Below is a small trained network, with its code and all its weights. Each question gives an input and a class and asks what happens when units are switched off, that is, made to give their printed mean instead of their output.

import numpy as np


def w(rows, s, z=0):
    codes = np.array(rows[::2]) - 128.0
    scale = np.full(codes.shape[1], s)
    scale[-1] = z or s
    return codes * scale


def f(y):
    return np.maximum(y, 0)


def log_softmax(a):
    a = a - a.max(-1, keepdims=True)
    return a - np.log(np.exp(a).sum(-1, keepdims=True))


def net(x, mask):
    res = np.array(x, float).reshape(1, 5) / 4 @ E
    y = f(res @ A[0][:, :-1].T + A[0][:, -1])
    res = res + np.where(mask, y, B[0][:, -1]) @ B[0][:, :-1]
    return log_softmax(res[-1] @ U[:, :-1].T + U[:, -1])


A, B = {}, {}
E = w([
[54,97,125,170,108,159,103,75,127,103,164,153],'x0',
[188,131,122,81,118,102,130,114,193,76,140,175],'x1',
[174,185,93,193,73,121,146,99,79,97,70,106],'x2',
[103,124,250,157,119,79,168,155,120,101,135,109],'x3',
[126,134,115,147,126,121,135,133,130,129,139,121],'x4',
],0.015)
A[0] = w([
[143,197,94,139,88,111,115,83,81,80,56,134,89],'neuron 0',
[81,157,176,167,119,176,99,165,77,224,126,128,3],'neuron 1',
[186,196,148,108,135,72,130,158,107,170,96,82,4],'neuron 2',
[194,109,120,130,128,107,169,75,127,78,211,152,13],'neuron 3',
[91,74,141,179,41,192,110,89,108,66,171,165,50],'neuron 4',
[136,173,126,177,69,56,133,44,65,66,91,80,2],'neuron 5',
[102,100,133,172,148,112,104,123,50,180,89,95,50],'neuron 6',
[172,157,144,111,97,93,133,112,176,34,156,180,31],'neuron 7',
[91,114,231,180,75,2,177,152,129,106,98,141,124],'neuron 8',
],0.0086,0.0039)
B[0] = w([
[123,98,89,128,184,76,117,148,174,156,170,162,200],'neuron 0',
[86,116,155,170,147,178,97,123,137,108,85,124,185],'neuron 1',
[155,136,159,106,126,139,150,178,154,156,112,99,182],'neuron 2',
[152,135,157,208,144,115,110,90,93,95,76,108,160],'neuron 3',
[245,115,155,103,117,160,195,224,67,160,137,81,200],'neuron 4',
[112,87,191,130,128,58,88,144,150,111,141,148,199],'neuron 5',
[99,162,135,188,110,184,95,68,118,72,121,105,184],'neuron 6',
[133,214,146,162,174,205,78,114,154,89,136,118,190],'neuron 7',
[114,131,73,123,95,98,161,61,67,170,144,159,247],'neuron 8',
],0.011,0.014)
U = w([
[104,201,150,155,171,172,106,103,131,60,92,97,67],'0',
[202,127,137,108,94,153,203,254,101,149,124,73,102],'1',
[75,11,153,106,199,60,100,142,175,126,183,152,80],'2',
[125,133,83,108,137,121,151,119,104,124,134,109,255],'3',
[145,142,35,112,84,131,139,64,92,209,127,179,131],'4',
],0.0096,0.0091)

Each question gives the input, the list of numbers given to net, and the class t.
The units are the neurons (one row each of A and B). Each row of codes is followed by its name. A weight is (code - 128) times the scale printed after its matrix; where a second scale follows, it is the last column's (A, B and U).
mask holds one flag per neuron, in row order. A switched-off neuron (its flag False) gives its mean, the last column of its row in B, instead of its output. The means were averaged over made-up inputs and are rounded, as every weight is.
A unit's drop is (log p(t) with every unit on - log p(t) with that unit switched off) / (log p(t) with every unit on - log p(t) with every unit switched off).
The circuit of an input: a set's keep is (log p(t) with only the set's units on - log p(t) with every unit switched off) / (log p(t) with every unit on - log p(t) with every unit switched off). Starting from all 9 units, units are removed one at a time, each time the one whose removal leaves the highest keep (on an exact tie, the one counted first), for as long as the keep stays at least 0.8.
units of the circuit, in order: the units of the circuit, biggest drop first
unit that matters most: the unit with the biggest drop
top k neurons: the k neurons with the biggest drops, biggest first
input [2,4,-4,4,5], class 3: units of the circuit, in order : (neuron 5; neuron 8)
input [-6,-1,7,2,4], class 2: units of the circuit, in order : (neuron 5; neuron 0)
input [-5,7,0,5,4], class 0: top 2 neurons : (neuron 7; neuron 4)
input [2,5,7,-4,-3], class 2: unit that matters most : neuron 0
input [-1,-8,0,-7,5], class 0: top 2 neurons : (neuron 8; neuron 6)
input [4,6,-2,6,0], class 0: top 2 neurons : (neuron 7; neuron 3)
input [-2,4,5,-1,-3], class 2: units of the circuit, in order : (neuron 0; neuron 5)
input [-4,0,4,6,0], class 4: top 2 neurons : (neuron 8; neuron 4)
input [-6,4,3,7,8], class 3: top 2 neurons : (neuron 8; neuron 4)
input [8,7,-3,4,-8], class 1: top 2 neurons : (neuron 4; neuron 6)
input [-1,2,4,3,1], class 2: units of the circuit, in order : (neuron 5; neuron 0)
input [-6,-1,4,-5,-6], class 1: top 2 neurons : (neuron 8; neuron 2)
input [7,7,4,-2,-4], class 0: top 3 neurons : (neuron 7; neuron 3; neuron 2)
input [-2,-3,-4,8,1], class 4: unit that matters most : neuron 8
input [-4,-7,2,8,4], class 4: top 3 neurons : (neuron 8; neuron 7; neuron 3)
input [-3,-4,-5,4,8], class 3: top 3 neurons : (neuron 5; neuron 0; neuron 8)
input [0,-7,8,-8,4], class 2: units of the circuit, in order : (neuron 0; neuron 5)
input [2,-4,-1,0,0], class 0: units of the circuit, in order : (neuron 8; neuron 6)
input [4,-3,3,-5,6], class 3: units of the circuit, in order : (neuron 8; neuron 0)
input [-8,-4,4,-8,-6], class 1: units of the circuit, in order : (neuron 2)
